Rows near named flat spaces through zero (a row that begins with a name and a colon came from that space):
q427q10: [  0   6   3   1  -1   1  -8  21  16  -4   2 -15   3   7 -10 -13 -15  20
  18 -20   6 -18  15  18  11]
q43q553: [ -2 -15  18 -16 -27  26  25 -18 -33  -5   9   4  -3  16   1   0  36   0
 -21 -13 -16  14 -20 -37  14]
q427q10: [ -8 -20 -21  -6  60 -55 -24   5   5  44   1 -17  25 -15  -2 -19 -29  -7
  43 -39   6 -34  30  -9   8]
q596q752: [-19  14  -3  16  20 -22  19  -7   4   3  20  -2   1  29   6  28 -14 -15
   7   9 -13   7  12   7 -16]
q703q283: [  0  11  -3 -34   2  -8  10   0  15  33  33  13 -15   2 -42  19 -13   5
  10 -25   2   1   9  -7  19]
q119q46: [-16 -19   5  20 -11  21  37 -33 -31   6  16  13   7  32  11   7  21 -18
 -21 -13 -17  14 -17 -38  14]
q703q283: [-21 -20  18 -47  22 -28  -3  -2  -8  25  30  -8 -28   6 -41   9 -12  -1
  21 -46 -16 -28  -7 -11   4]
q119q46: [  7   3  -8 -12  -9  28  -5   1  11  -6 -50   7  17  -8  35 -11  -2  -8
 -26  47  10  35   0   4 -21]
q596q752: [ 34   5 -33  17 -24   5 -28   9   9 -19 -18   8   5 -32  -7   2  18  -7
 -26  34  20  -3  -8  11 -13]
q596q752: [-13 -18  21  21  -7  14  25  -2   0 -15  27  13 -26  24  -1  -3  -9   9
  12 -40   4 -25 -13   9  19]
q556q189: [ -4  20  24   4   5 -23 -12   1 -13 -15  22 -11 -26 -16 -19  15   9  12
  16   5 -16  -7 -11  14  -6]
q119q46: [-19 -17  14  15   3  17   8  -5  -5  -4  -8  -4   2  20  15 -15 -11   0
   1 -15  -5  -7  -7   1   5]
q556q189: [  1 -14   6  47  10  -6  15 -20 -19  -8  13  20  -6 -13  26  -6  11  -5
  10  -9   6  -6 -14  -7  14]
q703q283: [ -5  32  39  49 -24  41   7 -26 -18  -6   9  18 -18 -25  -3  -5  11  23
  -5  18 -12  33 -31   5  32]
q427q10: [-31  19  -7   6 -14   3  42   2  15  13  63 -14   0  90 -52  44 -20  -6
  -2 -40 -26 -12  21  -2  12]
q596q752: [-62  -5  29  81  28  15  33 -19  13 -13  17   9 -20  61  25  10 -59 -15
  15 -12 -14 -13 -14  40  -6]
q556q189: [ -9  -8  10  19   8 -10  11 -15 -22 -15   4   2  -5   4  22   8  14 -12
  -2  10 -11   3 -13  -7 -13]
q43q553: [ 43  34 -22  23  -9 -40   1  32  27  -9  61   8 -15 -22 -40  18   6  32
  40 -33  30 -37  33  26  33]
q703q283: [-39 -10  63  13   5   9  -8 -24 -39  -7  18 -12 -40  -5 -20  -8   3  13
  12 -24 -37 -13 -46   0  12]
q43q553: [ 21  13   5  78 -31  13 -24  12 -11 -37  15 -18   4 -19 -17 -24  23  33
  10 -18   5 -36  -9  21  33]
q427q10: [-18 -17   6 -51  25 -28 -46  17  -4 -14 -45 -42  -1  -4   6  -4  -9 -15
  -5  29 -19 -12  -6  14 -61]
q556q189: [  2  26  -4 -26  -7  19   0   2  26  20 -11  15  -4  -7 -13  12 -20   1
 -12  27   6  32   5  10  -3]
q596q752: [ 18 -11  -2 -36 -18  10 -26  11  -3  -3 -21  -8  -1 -25 -15 -17  16   9
 -12   0   6  -6 -10  -7   0]
q596q752: [  6   1  -2  -5   2   3   6  -5  -8  10 -10   2  16  -7  17  -9  10   1
  -1   5   1  17   8 -16   7]
q556q189: [  9  30  -3   1   5 -10  -2   0  20  24  26  19 -15 -24 -31  15 -16  11
  15  -1   9   8   8  12  19]
q427q10: [ -9  11  19  -6  -6   2  14   0   2 -26   7   7 -28  13   8  24   0  -3
  -6  24  -7  11 -12  18 -24]
q596q752: [-16  11  11  21  30 -23   0  -8   5  22  28   4 -12  -6 -15   6 -26   5
  32 -21  -4 -11   5  11  16]
q119q46: [ 47 -22 -28   8 -23 -20  13  35  21 -64  13  21 -24  -5  24   9  23   2
   3  -5  47 -43   7  28 -18]
q43q553: [-15  12 -20  17   2  -4  -4  -5  12   4   4  -4   4  26 -18  28 -17 -25
 -19  23 -11   3   0  12 -25]
q703q283: [  7   9 -23  -2  16  -7  -2  -5   8  30 -13   6  28 -12  11  -3  -8  -9
   1  13   8  20  20 -12   4]
q119q46: [-21   3  -7  22  25 -21  19  -5   2  12  20  -7  13  35   6  13 -18 -12
  15 -14 -10  -6  20  -1  -1]
q556q189: [ 16   5  21 -14 -20   3 -19  20 -31 -39 -30 -44  23 -12  28 -30  47  28
   1  14 -14   4   6  -9  -7]
q596q752: [ 10   2 -29  20  27 -28  -1 -18  -6  17  -8  16  21 -22  27  11   5 -28
  -3  31   7  18   9 -14 -15]
q43q553: [ -6   8   1  -4  -9   8 -12 -16 -34   3 -24 -27  32   3   6  -1  33 -11
 -28  32 -32  30  -7 -31 -14]
q703q283: [ 17  20  -7   4 -26   8  10  11  -3 -15   7 -11  16  13  -1   5  25  12
  -8   6  -2   9  15  -6   7]
q43q553: [ 13  20 -18  -7   1   4  23   4  19  16  -3  13  23   7  19   4  -6   2
   2  11  14  29  32  -6   9]
q703q283: [ 12  22   5 -40 -16 -10  -5  24   6   4  24 -23  -2   4 -40   5  10  28
  15 -24  -6  -9  21  -1  16]
q703q283: [ -2   3  10  16 -20  10  31 -21 -28  -4  31   8  -4  18  -5  17  31  -3
 -12  -8 -17  12 -12 -27  16]
q43q553: [  4 -15  15 -52   1  -5   7   2 -11   3  -2   2 -11  -9   5  -6  15   6
   5 -14   0   3  -2 -19   1]
q556q189: [-12  30  18  33  12   6 -11 -22   7  26  16  23 -24 -34 -27   8 -26   7
  11  11  -4  16 -19  18  20]
q119q46: [  4  14  10  -2   9 -50  -1   0 -24   5  62 -17 -18  -7 -46  23  24  14
  31 -37 -19 -27   6 -12  18]
q43q553: [ -4 -11  11  37   0  23  35 -23  -5  10  15  36  -6   1  22 -11  -5   3
   8 -23  13   8  -9 -11  36]
q119q46: [ 14   4   5  -6  -9 -13 -12   4  -7 -15  14   2 -22 -22 -18   9  18   6
   2   2   1 -11 -13   5  -3]
q427q10: [ -9 -23  18  -2  26 -20   0 -15 -10  10  15  20 -31 -26   1  -3  -8  -3
  22 -23   5 -16 -20  -2   7]
q119q46: [-21  16  24  -1   6  18 -11 -13 -19 -13 -50 -18  15  -2  42  -6   6  -9
 -21  63 -27  47 -12   1 -36]
q427q10: [ -7  18   2  10  -8   4  13   9  14  -3  24  -5  -4  27 -19  14 -12   9
   6 -12  -4  -5  12  13   9]
q119q46: [ 11   2   3  23 -14 -22  15 -12 -30 -55  16  10 -26  -1  24  40  47 -23
 -22  45 -10   7 -26   1 -43]
q427q10: [-14 -11   8  -9   2  -2   9  -9  -7   3  14   3 -16  14 -12  11  -2  -9
  -3 -12 -10  -7 -12  -6  -3]
q427q10: [ -3 -17  18 -25 -27  28  12  29   9 -38 -12 -19  -6  38  12 -18   1  20
  -2 -23   4 -19   3  14  -3]
q556q189: [-15 -49   2  43   5  17  -7  -9 -18  -6 -15  -8  14  11  18 -39  -4  -5
   1 -38   2 -37 -18  -9  16]
q43q553: [ -8  -1   8  63  13 -16 -21 -16 -17  -4  21   0 -14 -24 -17  -2  -1   0
  14 -11  -7 -28 -23  12  12]
q43q553: [ 27  18 -10 -22 -13 -18 -15  30  10 -14   7 -19   4 -11 -18   1  15  21
  11  -3   8 -13  22   9   1]
q556q189: [ 23  66  20 -20  -9 -14 -21  11 -12   0  -1 -25  11 -43 -10   4  32  37
  14  40 -17  42  20   1   7]
q703q283: [  2  24 -20 -21   7  -7  11  -4  11  45  15   1  24   8 -22  13  -8  -2
   3  -5  -4  23  29 -21  18]
q596q752: [ 14  -9 -11 -14  -7  -8  35  -5 -14  -6  14  12   8  15  23  12  29 -10
  -6  -4   4  11  11 -29   0]
q119q46: [ 26  12   9 -10 -16 -29 -11   5 -23 -34  22  -3 -28 -32 -13  23  46   6
  -1  19  -6  -6 -16   0 -16]
q703q283: [-18 -12  -2 -11 -13  -5   7  21  -4 -34   4 -42   9  65  -4  11   7  -7
 -11 -11 -21 -27  10   5 -30]
q427q10: [ -5  -6   5 -14  28 -27 -36  -5  -8   6 -21  -6 -10 -39   1  -3  -5 -11
   5  23  -6  -2 -15   6 -26]
q556q189: [-25   4  39  24  -2  32 -17 -18  -8 -10 -21   7 -27 -19   3 -10 -15   3
 -10  25 -13  14 -42  22  -6]
q596q752: [-24  -8  24  38 -14  45  25  -4   3 -21  -8   3  -2  39  25 -16 -17   8
  -5 -10  -3   1 -11  16  11]
[ -2  28   6  -6   4  -7 -11   1  13  17  15   2 -15 -15 -33  15 -15   9
   9   6  -5   7   1  14   6] -> q556q189
[ -6  -8 -16  -8   3   3  -3   3  13  18  -2  -4  12  16 -15  -2 -17  -7
  -4 -15   3  -9   9  -3   4] -> q556q189
[-25   7  22  12  26 -21  -4   6  -8  -3   6 -31   7  18   8  -7 -14  10
  28 -14 -20 -13  13  11  -4] -> q119q46
[ -3   7 -26   1   0  -5  19 -10  -5  12   3  -3  28  31   6  22   9 -24
 -21  17 -12  21  16 -23 -13] -> q427q10
[ 38   3 -20  14 -17   7  20 -11   5   0  11  48  -8 -34  14   8  21  -3
  -9  12  32  18  -3 -11  18] -> q703q283
[  8  18  -6  19  15 -14 -34  -3   4  22  -2   0   3 -45 -21  -8 -10   8
  13   7   4  -2  -1   9  12] -> q427q10
[  6 -15   1 -70 -24  24  44  15  22  -3   6  20 -15  38   4  11  -2   2
 -11 -19  16  11  12 -10   0] -> q43q553
[ -3 -21  14   8   1  -4  12 -21 -27  -4  17  15 -19  -9   4   3  20  -7
   0 -14  -6  -6 -24 -19   7] -> q703q283
[ 16 -23 -17  17 -11  -1   6  15  22 -29  10  22 -23   3   3   3  -7  -4
   0 -15  32 -36  -7  24  -5] -> q119q46
[ 10 -31   0  11 -27  21  45 -12 -29 -24  10  12   9  30  35  -5  42  -6
 -17 -21   3   0  -6 -36  14] -> q119q46
[  5   5   5 -27   9 -13  -7  -9 -26  15 -14 -13  19 -20  12  -6  25  -1
  -1  15 -15  24   5 -30  -3] -> q43q553
[ -2  22 -19  22   5  -2 -28   2  13  -2 -26 -11  15  -7   0   9 -14 -14
 -17  48  -4  13   2  21 -29] -> q596q752
[ 21 -27 -22 -16 -13  13  29  10  24 -12  -2  36 -10  10  23   0  -3  -8
  -8 -12  38  -8   5   1   1] -> q556q189
[ 35   4 -15 -22  -4 -14 -13  20   9  -2  -5   2   5 -34   1 -11  14  15
  11  -1  23  -6  17   0   8] -> q703q283
[  6  45  10 -14 -25  31 -15  34  60  -4   4   8 -31  -6 -46   7 -45  35
   7   7  20   1   7  60  11] -> q703q283
[-21 -12  -1  -5  12   2 -36  17  23 -15 -38 -21  -6   9  -1  -7 -36 -11
  -8  20  -1 -20 -10  38 -41] -> q43q553
[ -4  15 -24 -23 -17  24  38  -5  16  14  -4  10  23  49   8  27  -3 -22
 -33  25  -4  42  20 -17 -12] -> q43q553
[ 11   4  10 -13 -10   9  -3  13   2 -38 -36  -2  -4 -10  42  -6  13   4
 -11  42   7  18  -3  17 -31] -> q427q10
[ 28   2  -1 -17 -35   3   5  28  12 -39  18   1 -23   3 -15   8  20  19
  -1 -10  17 -22   1  17   0] -> q703q283
[-26 -14  20 -38  27  -5  -9  -7 -10  25 -19 -16   4   0   5 -15 -15  -3
  10  -9 -17   6  -2 -13  -6] -> q596q752
[-25  18  21  34  23 -25 -16 -21 -27  10  21 -19  -5  -8 -21  11   0  -2
  14   2 -34  -2 -13   0   0] -> q556q189
[  0   5 -20 -20   5  -9  23  -3  23  14  17  27 -13  16  -8  33 -17 -21
  -8  10  10  12   8   2 -13] -> q556q189
[ 27   0 -35 -29   0 -30  34  12  12   0  25  16   8  18  11  28  16 -12
   3  -5  20   2  34 -16  -7] -> q556q189
[  9 -39  -9 -12 -14  20  51  -6 -15 -13  -8  17  19  35  54 -12  26 -12
 -14 -18  14   9   8 -37   6] -> q427q10
[ 12  -3  25   7 -48  53 -11   6  -2 -20  -3   7 -23 -18 -26 -25  13  32
 -12 -18   8 -10 -31  10  33] -> q427q10
[ -3  -3 -16  -8  -2  -1   6  11  16  -5  -1  -6   6  29  -2  10 -11 -10
  -8   1   3  -6  12   8 -15] -> q703q283
[ 20 -28  10 -13  17 -31  -9 -16 -42   8   7   9  -7 -55  13 -19  40   4
  19 -21   4 -11 -15 -37  17] -> q703q283
[ 41  61 -31  36 -16 -19 -19  14  20   4  26   3  12 -37 -34  20  11  19
   8  26  15   9  26  19  18] -> q596q752
[ 12  -2 -23 -13 -24  36  19 -27  -5  28 -13  32  17  -2   2   9  17 -22
 -43  24   4  45 -10 -38   9] -> q119q46
[ 20  29  -5  14  -6   3   2   1   1  13   6   3  19 -21   0  -7  11  19
  10   4   7  20  20  -7  28] -> q596q752

Rows near named flat spaces through zero (a row that begins with a name and a colon came from that space):
q739-q162: [ 13  13  21 -45  28  13  45  59   2 -10 -21 -26   2 -25  20  19   3 -38
 -14 -37 -16  20 -49 -14  18]
q513-q764: [-12   9 -36   6   3  35  34 -63  -8 -15 -21   3 -23 -30  17 -12  20 -17
  -9 -24   7   8 -11 -32   7]
q513-q764: [ 32  17  19  51  -3 -34  -7   0 -13  31  -2  21   0  40 -20  14 -14 -13
  17  19  -6   6 -24   3 -28]
q929-q746: [-39 -15 -19 -43  -6  34 -11   6 -32 -41  12   2  -9 -37  14 -21  -7  -3
  -2 -10  -8 -29  37  -3  27]
q763-q979: [ 29  -6   3 -17 -18   8 -23  29  27  -8   8 -24 -14  45  18  30  14 -20
   0  -7 -12  13  32  16 -41]
q929-q746: [-14 -23  -2  -5   5   4  -9  -6  20  -5   1 -25   7 -12  -8 -12  29  32
 -24  -6 -20 -12  43  -9  -7]
q929-q746: [ -8  -7  -9 -12   6  14 -15 -13  19  -3  11  11   1 -10 -10  -1   1  16
  11  -1  19  15  -6   6   7]
q739-q162: [ 15 -12 -11   4   1   4 -32  -3 -26   0  23  27 -21  -4  -3  25   4  -7
  -1  -9  -4   3  39 -12  -9]
q929-q746: [-16   1  25 -24   7   2   7  43   7 -13  -8 -27  22  -6  -8 -16  -5   5
   3   5 -19 -13 -16  11   7]
q739-q162: [  7   2  11 -17 -10   9   3  23  46  -9  -9 -47  11  29   9   4  20   1
  -2   4  -5   8   3  19 -25]
q763-q979: [ -3   7 -18  12 -22  11 -21 -14 -28 -14  20 -11   9 -12   7  13  28  16
  -2  38  35 -22  55   5  -4]
q513-q764: [ -1  22  13   2  10  24  -4  27 -33 -21   3 -25  26 -31 -19  14  33   2
  10  28  10 -14   3  -9  -7]
q513-q764: [  0   2 -16  20   8  15 -14 -32 -14  -1  13   9   4 -29 -17  13  31  21
   0  13  25   4  20 -17  -2]
q763-q979: [-29  -3   3  -1   5   1   5 -12   8  -3  -6  -1  16 -14 -16 -33  -8  24
   6   9   0 -11 -17   4  16]
q929-q746: [ -8  10  11  -7  -4   5 -25  27 -13 -10  21  -2  26  -8 -16   7  -2  17
  23  38  30 -10   2  23   7]
q513-q764: [  1   2 -38   5 -19   8  -2 -53  -2   2  12  29 -22   0  24   8  -8  -5
   4   0  44  13  10   4  14]
q513-q764: [  1 -37  -3   8  12  -9 -33 -21  59  20  15  -9   8   4 -27   3  34  59
 -20  -6  -6  16  43  -2 -20]
q763-q979: [-21 -15  -6 -20  -7  21 -27 -13  39 -13   8   4  -1  16 -14 -23 -11  17
  24   0   0   8  -4  23  -7]
q513-q764: [ 10  -8   9   4  -5 -16  -3   4  44  15  -2 -19   8  29  -1   2   7  17
  -6   3  -1  11   3  15 -16]
q739-q162: [-20  -6 -26 -37   3  25   6 -10 -20 -21  12  17 -13 -44  23   1  -7  -6
  -5 -17  26   1   7  -7  41]
q929-q746: [-18   9 -27  -6  -6  55 -22 -30 -24 -37  12   2  -6 -28  -9   0  27  -1
  22  13  22  -5  22  -8  -8]
q739-q162: [-23 -17  13 -14   2  -2 -24  24  13  -8  14 -26  31 -14 -21 -13  16  46
  -6  24  -1 -22  35  15   4]
q763-q979: [ -2   3  11 -19  14  31 -15  22  15 -19   2 -13   9  -6 -23   4  15   0
  20  -1  -8  12 -16   3 -16]
q929-q746: [  1  -1  33   9  13 -23 -25  35  17  17  14  -4  38   5 -41   2  -2  38
  15  32   8   0 -15  21  -3]
q513-q764: [  9   4   6  58  22 -36  22 -41  -8  42 -17  28   2  -7 -26 -10  -2  15
 -12  -4 -11   6 -31 -29   2]
q739-q162: [-30  -7  15  43   1 -31 -20 -17 -14  17   6  12  32  -5 -46 -40 -10  53
   7  43  -7 -36   9   6   6]
q929-q746: [ -9  17  12 -11 -12   3  15  40 -58 -25  -9 -13   1  -5  19  -9 -18 -37
   2   9 -22 -38   4   0   9]
q763-q979: [-29  -8 -20 -32  12  35  28 -22  30 -22 -11 -40  13 -52  12 -14  43  29
 -28 -14  18   3  11 -15  24]
q739-q162: [-20   5  25 -36  16  -4  45  58 -42 -18 -25 -15   5 -32  19 -22 -26 -34
 -17 -25 -45 -29 -28 -15  36]
q763-q979: [ -2   2 -12 -21  -9  24 -18   7  -8 -20  17  -3  -1 -10   8  15   9  -2
  10  10  25   1  20  10   2]
q513-q764: [ 23  33 -10  47 -11  -8  12 -35 -26  16  -5  21  -6  14   2  16  -2 -21
  17  23  32   9 -26  -4 -10]
q763-q979: [  8  -3  -4  42  15 -12   3 -43   5  24 -10  24 -10   3 -25  -8   5   8
  -2 -11 -17  12 -14 -24 -15]
q929-q746: [-12 -30 -20 -28  -3  -4 -16 -15  38   5  21   6  -2 -11  14   1   0  36
 -18 -10  27  12  32  14  24]
q929-q746: [ 25  20  -7  32 -10  -4  -5 -20  -8  12   5   9  -1  16   0  25  11  -7
  12  22  32  13  -4   2 -18]
q739-q162: [ -1 -16  17  22   8 -21 -36  19 -28   9  18  12  11  -3 -34   0   2  25
  -2  16 -27 -25  39  -7 -11]
q763-q979: [ -8 -22  -8 -39 -53 -19  -7  22  43 -11   7 -41  -4  56  58 -11 -19   4
 -20   9   5 -22  61  51  -2]
q739-q162: [-22   2   6   8 -16  18 -20  -6  10 -21  -7 -19   8  27 -21 -34   1   8
  25  23 -23 -22   7  16 -30]
q739-q162: [-30  21   1   3  -5  42   5 -26  20 -28 -23 -14  10  13 -26 -44  -3  -5
  45  17  -6  -1 -54  12 -19]
q763-q979: [-11   1  -6  -1 -20   9 -22   0  -5 -15  14 -15  12   4   0  -2  11  17
   7  31  19 -20  36  17  -6]
q513-q764: [  6   7  -1  -5  -9  11 -10   9   1  -9   6  -9   1  10   4  11   7  -6
  10  11  10   1   8  10 -12]
[-29  -5 -13 -25   7  34   9 -15  21 -23  -3 -31  16 -38  -1 -15  33  28
 -10   1  17  -2  10  -4  14] -> q763-q979
[-12 -34 -18 -45   2   2  15 -16  80   5  -2 -23  -5  -4  29  -8  10  30
 -35 -37  12  27  12  10  21] -> q929-q746
[  1 -10  -2  10  11 -38  13   5 -56  21   8  39 -10 -33  13   6 -26  -5
 -28 -14  -5 -18  15 -23  41] -> q739-q162
[ 30  -9  30   9  12 -32 -14  39  47  29   9 -35  31  18 -18  33  34  39
 -21  16   4  16  18  11 -24] -> q739-q162
[-21  -5 -10 -32  -5  29  -4  11 -27 -33   2   1 -14 -18  14 -12  -9 -21
   4 -14 -16 -17  16  -4  12] -> q739-q162
[-31 -10 -33 -45  -1  51 -18 -16 -17 -39  21  16 -13 -46  10  -5   2   1
  11 -10  26  -1  21  -2  29] -> q739-q162
[-27  -3 -15 -16 -26  19  -4 -23  39 -19  -1 -31  12  14  11 -27   8  24
   7  21  23  -9  15  29  -2] -> q739-q162
[ 12   1  24 -24  16  32 -28  42  32 -17   1 -14   2  22 -31  12   9 -13
  33 -11 -29  26 -28  10 -39] -> q763-q979
[  3  37   1  10  -3  15  18   8 -45 -14  -5  -6  13 -19   4  11   8 -22
  16  27  28 -10 -22  -4   7] -> q513-q764
[-43 -17   5 -37  18  36 -34  18   4 -31  17   0  20 -40 -38 -26   2  35
  21   6  -5 -11   4   7  16] -> q929-q746
[  8  -8 -16   7  -7  -1 -19 -18  -4   5  16  17 -13   3   4  14   4   4
  -2   0  14   5  27  -1  -4] -> q739-q162
[-27   2  14 -10   5 -12  25  12  11   0 -12 -22  30 -19  -3 -29  -6  25
  -9  14   6 -16 -21   9  29] -> q739-q162
[-12   4 -15   0  11  42  -8 -30  -5 -20  -4  13 -12 -18 -20 -10  11  -9
  22 -12  -6  11 -17 -17 -10] -> q929-q746
[  8 -12  20   3   5 -49  -8  27   1  32  12  30   6  13  -5   2 -42  11
  -2   1  -1   1 -14  15  22] -> q929-q746
[  8  -8  16   2   1 -29   8  19  29  19  -5 -23  15  15   3   2   6  19
 -20   3  -6   0   6   9  -3] -> q929-q746
[  2   0   9  -4  10  -6  12   6  13   8 -10   7  -3   6  -4  -7 -15  -8
   4 -15 -12  12 -34   0   4] -> q929-q746
[ 10  -9  15   8  24 -10 -25  17   9  17  20   4  22 -20 -34  23  23  38
  -3  12  12  12   9  -4  -2] -> q739-q162
[-23 -35  19 -24  30  -6 -27  39 -21  -5  14  17   4 -35 -31 -16 -12  22
 -12 -23 -51 -21  25 -16  18] -> q513-q764
